Below is a small trained network, with its code and all its weights. Each question gives an input and a class and asks what happens when units are switched off, that is, made to give their printed mean instead of their output.

import numpy as np


def w(rows, s, z=0):
    codes = np.array(rows[::2]) - 128.0
    scale = np.full(codes.shape[1], s)
    scale[-1] = z or s
    return codes * scale


def f(y):
    return y / 2 * (1 + np.tanh(0.7978845608 * (y + 0.044715 * y**3)))


def log_softmax(a):
    a = a - a.max(-1, keepdims=True)
    return a - np.log(np.exp(a).sum(-1, keepdims=True))


def net(x, mask):
    res = np.array(x, float).reshape(1, 4) / 4 @ E
    y = f(res @ A[0][:, :-1].T + A[0][:, -1])
    res = res + np.where(mask, y, B[0][:, -1]) @ B[0][:, :-1]
    return log_softmax(res[-1] @ U[:, :-1].T + U[:, -1])


A, B = {}, {}
E = w([
[122,125,115,108,157,127,132,208,244,155,169],'x0',
[148,110,136,157,16,117,109,137,83,41,86],'x1',
[149,66,88,124,142,139,128,218,100,90,53],'x2',
[113,159,168,132,110,137,137,112,55,227,94],'x3',
],0.011)
A[0] = w([
[111,129,127,125,138,135,124,118,99,138,115,1],'neuron 0',
[129,125,134,117,174,126,129,116,141,166,129,73],'neuron 1',
[125,109,109,128,170,133,130,111,100,19,113,121],'neuron 2',
[119,117,132,122,176,144,132,122,132,181,142,162],'neuron 3',
[133,122,129,126,150,130,130,219,106,217,97,121],'neuron 4',
[112,131,122,122,126,126,129,140,182,103,143,159],'neuron 5',
[122,127,121,128,140,128,127,154,241,79,168,150],'neuron 6',
[141,119,121,126,147,129,126,99,100,57,116,62],'neuron 7',
[132,115,121,127,110,129,127,252,147,132,99,221],'neuron 8',
[136,132,134,127,60,127,126,60,158,88,165,13],'neuron 9',
[139,147,139,120,138,147,121,146,127,113,139,149],'neuron 10',
[136,114,109,130,161,121,125,130,104,73,119,102],'neuron 11',
[119,144,140,131,95,134,128,86,154,112,145,150],'neuron 12',
[138,139,115,122,180,134,135,120,136,191,138,157],'neuron 13',
[130,144,143,131,161,134,125,124,145,180,134,97],'neuron 14',
[121,111,107,119,236,132,131,173,204,96,142,89],'neuron 15',
[114,137,125,130,226,120,129,120,148,217,141,106],'neuron 16',
[112,127,136,118,105,138,131,102,108,126,131,140],'neuron 17',
],0.02,0.0035)
B[0] = w([
[119,142,85,169,50,91,81,150,181,149,165,143],'neuron 0',
[118,139,84,142,142,137,76,116,145,192,149,180],'neuron 1',
[59,109,151,83,139,158,148,180,150,173,123,200],'neuron 2',
[170,107,173,102,117,123,147,113,160,129,116,199],'neuron 3',
[66,138,120,149,37,89,125,132,64,69,118,204],'neuron 4',
[160,139,117,126,114,94,132,137,130,183,131,174],'neuron 5',
[250,102,143,116,73,101,140,146,148,186,128,231],'neuron 6',
[90,120,127,126,129,143,128,184,137,146,121,174],'neuron 7',
[108,117,122,139,146,122,129,244,114,116,125,219],'neuron 8',
[130,161,101,160,113,104,115,48,105,103,142,174],'neuron 9',
[165,121,154,102,111,139,135,146,131,101,110,134],'neuron 10',
[61,114,135,106,126,131,131,140,161,152,149,168],'neuron 11',
[150,116,161,116,84,134,131,79,112,110,92,161],'neuron 12',
[148,123,144,112,100,145,138,116,161,169,127,209],'neuron 13',
[112,106,99,124,85,132,105,125,157,191,143,188],'neuron 14',
[202,158,98,194,200,134,100,187,75,22,118,247],'neuron 15',
[185,117,152,86,168,139,162,119,175,188,135,254],'neuron 16',
[201,114,142,107,110,92,169,139,92,69,107,156],'neuron 17',
],0.022,0.024)
U = w([
[76,139,120,165,148,165,91,86,144,155,211,15],'0',
[115,164,151,142,70,91,147,29,77,97,138,168],'1',
[102,155,61,124,164,169,96,73,191,137,164,25],'2',
[199,108,174,79,112,121,166,88,207,233,183,242],'3',
[176,91,117,141,131,106,153,192,127,136,136,174],'4',
[102,184,74,120,189,165,81,88,142,149,192,31],'5',
[1,87,136,90,111,150,166,163,89,98,120,215],'6',
[162,125,150,90,228,202,144,112,193,153,185,5],'7',
],0.0089,0.0035)

Each question gives the input, the list of numbers given to net, and the class t.
The units are the neurons (one row each of A and B). Each row of codes is followed by its name. A weight is (code - 128) times the scale printed after its matrix; where a second scale follows, it is the last column's (A, B and U).
mask holds one flag per neuron, in row order. A switched-off neuron (its flag False) gives its mean, the last column of its row in B, instead of its output. The means were averaged over made-up inputs and are rounded, as every weight is.
A unit's drop is (log p(t) with every unit on - log p(t) with that unit switched off) / (log p(t) with every unit on - log p(t) with every unit switched off).
The circuit of an input: a set's keep is (log p(t) with only the set's units on - log p(t) with every unit switched off) / (log p(t) with every unit on - log p(t) with every unit switched off). Starting from the 12 units with the biggest drops (on a tie, the unit counted first), units are removed one at a time, each time the one whose removal leaves the highest keep (on an exact tie, the one counted first), for as long as the keep stays at least 0.8.
circuit, biggest first: the units of the circuit, biggest drop first
most important unit: the unit with the biggest drop
top k neurons: the k neurons with the biggest drops, biggest first
drop of u: that unit's drop, to one decimal
input [-8,-4,-8,-8], class 1: most important unit => neuron 9
input [-6,-1,-6,-7], class 1: top 2 neurons => (neuron 16; neuron 9)
input [1,-3,-3,-8], class 4: top 2 neurons => (neuron 15; neuron 16)
input [-7,-6,3,-6], class 7: top 2 neurons => (neuron 4; neuron 8)
input [1,-1,5,7], class 6: circuit, biggest first => (neuron 4; neuron 6)
input [-2,7,-3,-3], class 1: top 2 neurons => (neuron 9; neuron 8)
input [-3,7,-1,-7], class 6: top 2 neurons => (neuron 16; neuron 2)
input [-8,-3,-5,-6], class 1: circuit, biggest first => (neuron 9; neuron 16)
input [4,0,-3,-4], class 4: top 2 neurons => (neuron 15; neuron 16)
input [0,2,2,8], class 1: top 2 neurons => (neuron 2; neuron 8)
input [-5,-3,5,4], class 1: top 2 neurons => (neuron 8; neuron 2)
input [5,-3,3,6], class 4: top 3 neurons => (neuron 4; neuron 8; neuron 6)
input [5,-1,8,6], class 6: top 2 neurons => (neuron 4; neuron 6)
input [-4,8,-6,-5], class 1: circuit, biggest first => (neuron 9)
input [3,-8,5,2], class 4: top 2 neurons => (neuron 15; neuron 4)
input [3,-2,0,-7], class 4: drop of neuron 15 => 5.8
input [7,-3,2,-2], class 4: drop of neuron 15 => 6.3
input [0,3,0,5], class 1: drop of neuron 2 => 0.2
input [2,-6,1,-7], class 4: drop of neuron 5 => 0.0
input [-4,-5,7,0], class 6: most important unit => neuron 6
